Below are the code and all the weights of a small trained network. Each question names an input and a target symbol and asks about switching units off, where a switched-off unit gives its printed mean instead of its output.

import numpy as np


def w(rows, s, z=0):
    codes = np.array(rows[::2]) - 128.0
    scale = np.full(codes.shape[1], s)
    scale[-1] = z or s
    return codes * scale


def f(y):
    return np.maximum(y, 0)


def softmax(a):
    e = np.exp(a - a.max(-1, keepdims=True))
    return e / e.sum(-1, keepdims=True)


def log_softmax(a):
    a = a - a.max(-1, keepdims=True)
    return a - np.log(np.exp(a).sum(-1, keepdims=True))


def net(x, mask):
    ids = ['ΔΘΛΞΩβγεζηπστφψ'.index(c) for c in x.split()]
    T = len(ids)
    res = E[ids] + P[:T]
    r = res
    for j in range(3):
        rows = slice(2 * j, 2 * j + 2)
        q, k, v = (r @ M[0][rows].T for M in (Q, K, V))
        z = softmax(np.where(np.tri(T) > 0, q @ k.T / 2**0.5, -1e9)) @ v
        o = O[0][rows]
        res = res + np.where(mask[j], z, o[:, -1]) @ o[:, :-1]
    y = f(res @ A[0][:, :-1].T + A[0][:, -1])
    res = res + np.where(mask[3:11], y, B[0][:, -1]) @ B[0][:, :-1]
    return log_softmax(res[-1] @ U[:, :-1].T + U[:, -1])


Q, K, V, O, A, B = {}, {}, {}, {}, {}, {}
E = w([
[108,173,160,161],'Δ',
[82,133,74,68],'Θ',
[123,166,99,93],'Λ',
[102,147,181,60],'Ξ',
[109,139,132,70],'Ω',
[152,120,155,251],'β',
[139,211,75,123],'γ',
[198,136,114,106],'ε',
[164,108,73,89],'ζ',
[103,123,161,210],'η',
[101,124,163,205],'π',
[96,149,147,131],'σ',
[127,175,193,80],'τ',
[102,153,57,89],'φ',
[181,120,65,105],'ψ',
],0.027)
P = w([
[76,57,163,165],'0',
[137,96,148,114],'1',
[90,178,187,156],'2',
[163,111,144,90],'3',
[126,209,179,131],'4',
[184,130,138,67],'5',
[149,228,177,106],'6',
[211,151,138,55],'7',
[174,245,174,90],'8',
[209,172,125,18],'9',
[77,191,180,90],'10',
],0.012)
Q[0] = w([
[152,89,92,98],'h1',
[55,129,132,108],'h1',
[115,113,114,191],'h2',
[215,114,137,109],'h2',
[125,104,155,118],'h3',
[107,3,155,239],'h3',
],0.024)
K[0] = w([
[173,64,109,112],'h1',
[15,111,134,80],'h1',
[136,75,144,221],'h2',
[190,147,103,51],'h2',
[124,117,116,177],'h3',
[74,73,156,255],'h3',
],0.019)
V[0] = w([
[101,142,116,78],'h1',
[76,239,121,166],'h1',
[134,62,115,125],'h2',
[204,122,109,130],'h2',
[118,153,8,156],'h3',
[86,56,87,40],'h3',
],0.015)
O[0] = w([
[164,154,138,125,136],'h1',
[137,121,84,115,187],'h1',
[136,100,128,131,20],'h2',
[85,65,151,155,254],'h2',
[125,149,102,249,95],'h3',
[217,119,178,144,115],'h3',
],0.018,0.0049)
A[0] = w([
[148,176,100,219,99],'n1',
[167,183,75,138,87],'n2',
[64,147,127,134,18],'n3',
[142,171,33,113,204],'n4',
[190,137,141,180,3],'n5',
[123,255,141,80,62],'n6',
[111,205,95,151,89],'n7',
[107,143,73,123,49],'n8',
],0.011,0.012)
B[0] = w([
[49,169,59,100,242],'n1',
[54,84,173,60,200],'n2',
[254,118,148,122,169],'n3',
[130,136,225,163,250],'n4',
[170,110,42,48,199],'n5',
[102,55,93,196,237],'n6',
[217,60,131,150,191],'n7',
[155,151,141,84,169],'n8',
],0.0087,0.016)
U = w([
[105,154,120,122,147],'Δ',
[182,143,103,108,51],'Θ',
[155,252,181,159,255],'Λ',
[165,128,136,96,4],'Ξ',
[189,187,179,122,104],'Ω',
[62,76,75,140,72],'β',
[66,186,128,178,106],'γ',
[119,103,186,166,180],'ε',
[184,82,94,143,26],'ζ',
[78,179,134,112,139],'η',
[63,203,143,104,199],'π',
[105,175,129,120,193],'σ',
[111,116,109,75,37],'τ',
[122,144,63,119,194],'φ',
[138,64,68,180,43],'ψ',
],0.013,0.009)

Each question gives the input, a string of symbols that net reads in full, and the target symbol t.
The units are the heads (2 rows each of Q, K, V and O) and the neurons (one row each of A and B). Each row of codes is followed by its name. A weight is (code - 128) times the scale printed after its matrix; where a second scale follows, it is the last column's (O, A, B and U).
mask holds one flag per unit, heads first, then neurons. A switched-off unit (its flag False) gives its mean, the last column of its rows in O or B, instead of its output. The means were averaged over made-up inputs and are rounded, as every weight is.
A unit's drop is (log p(t) with every unit on - log p(t) with that unit switched off) / (log p(t) with every unit on - log p(t) with every unit switched off).
The circuit of an input: a set's keep is (log p(t) with only the set's units on - log p(t) with every unit switched off) / (log p(t) with every unit on - log p(t) with every unit switched off). Starting from all 11 units, units are removed one at a time, each time the one whose removal leaves the highest keep (on an exact tie, the one counted first), for as long as the keep stays at least 0.8.
circuit, biggest first: the units of the circuit, biggest drop first
k most important neurons: the k neurons with the biggest drops, biggest first
which heads matter: for each layer, one digit per head in row order, 1 if its drop is at least 0.15 and else 0, layers parted by /
input Θ φ Ξ ε φ ε φ ε τ, target ε: which heads matter	010
input Ω ε ε Λ, target Λ: which heads matter	001
input φ β τ Λ ε ε Ξ ζ ψ, target ζ: which heads matter	011
input γ ε φ ε σ, target ε: which heads matter	010
input γ τ γ ε ε Ω φ β ψ, target β: circuit, biggest first	(h2)
input φ ε β ε γ ε Ξ φ ε, target φ: circuit, biggest first	(h3 n5 n1)
input ε Ξ ε φ Ξ ε τ φ τ ψ ε, target ψ: which heads matter	011
input β ε γ ψ, target ψ: circuit, biggest first	(h3 h2)
input β ε ε β, target β: which heads matter	101
input γ ε ε ε Θ τ π ε Ω, target ε: 3 most important neurons	(n6 n4 n1)
input φ ε τ γ ε π, target π: circuit, biggest first	(h3 n6)
input Ω η Θ ε Λ, target ε: which heads matter	010
input π φ π Θ ε φ φ τ Ξ φ γ, target φ: 2 most important neurons	(n1 n5)
input φ ε Ω ε β φ, target φ: circuit, biggest first	(h3 n1 n5 n6)
input φ ε β σ β φ τ φ σ γ, target γ: 2 most important neurons	(n1 n4)
input ε γ π ε τ φ Λ, target φ: 3 most important neurons	(n1 n5 n7)
input ε ε η Λ τ ε, target ε: 2 most important neurons	(n1 n5)
input ε ε ε τ φ ε φ σ φ τ Λ, target τ: circuit, biggest first	(h3)
input φ Λ β ε ε τ Ω π ε, target π: which heads matter	011
input ε ε φ β ε β Ξ τ Ω, target τ: which heads matter	001
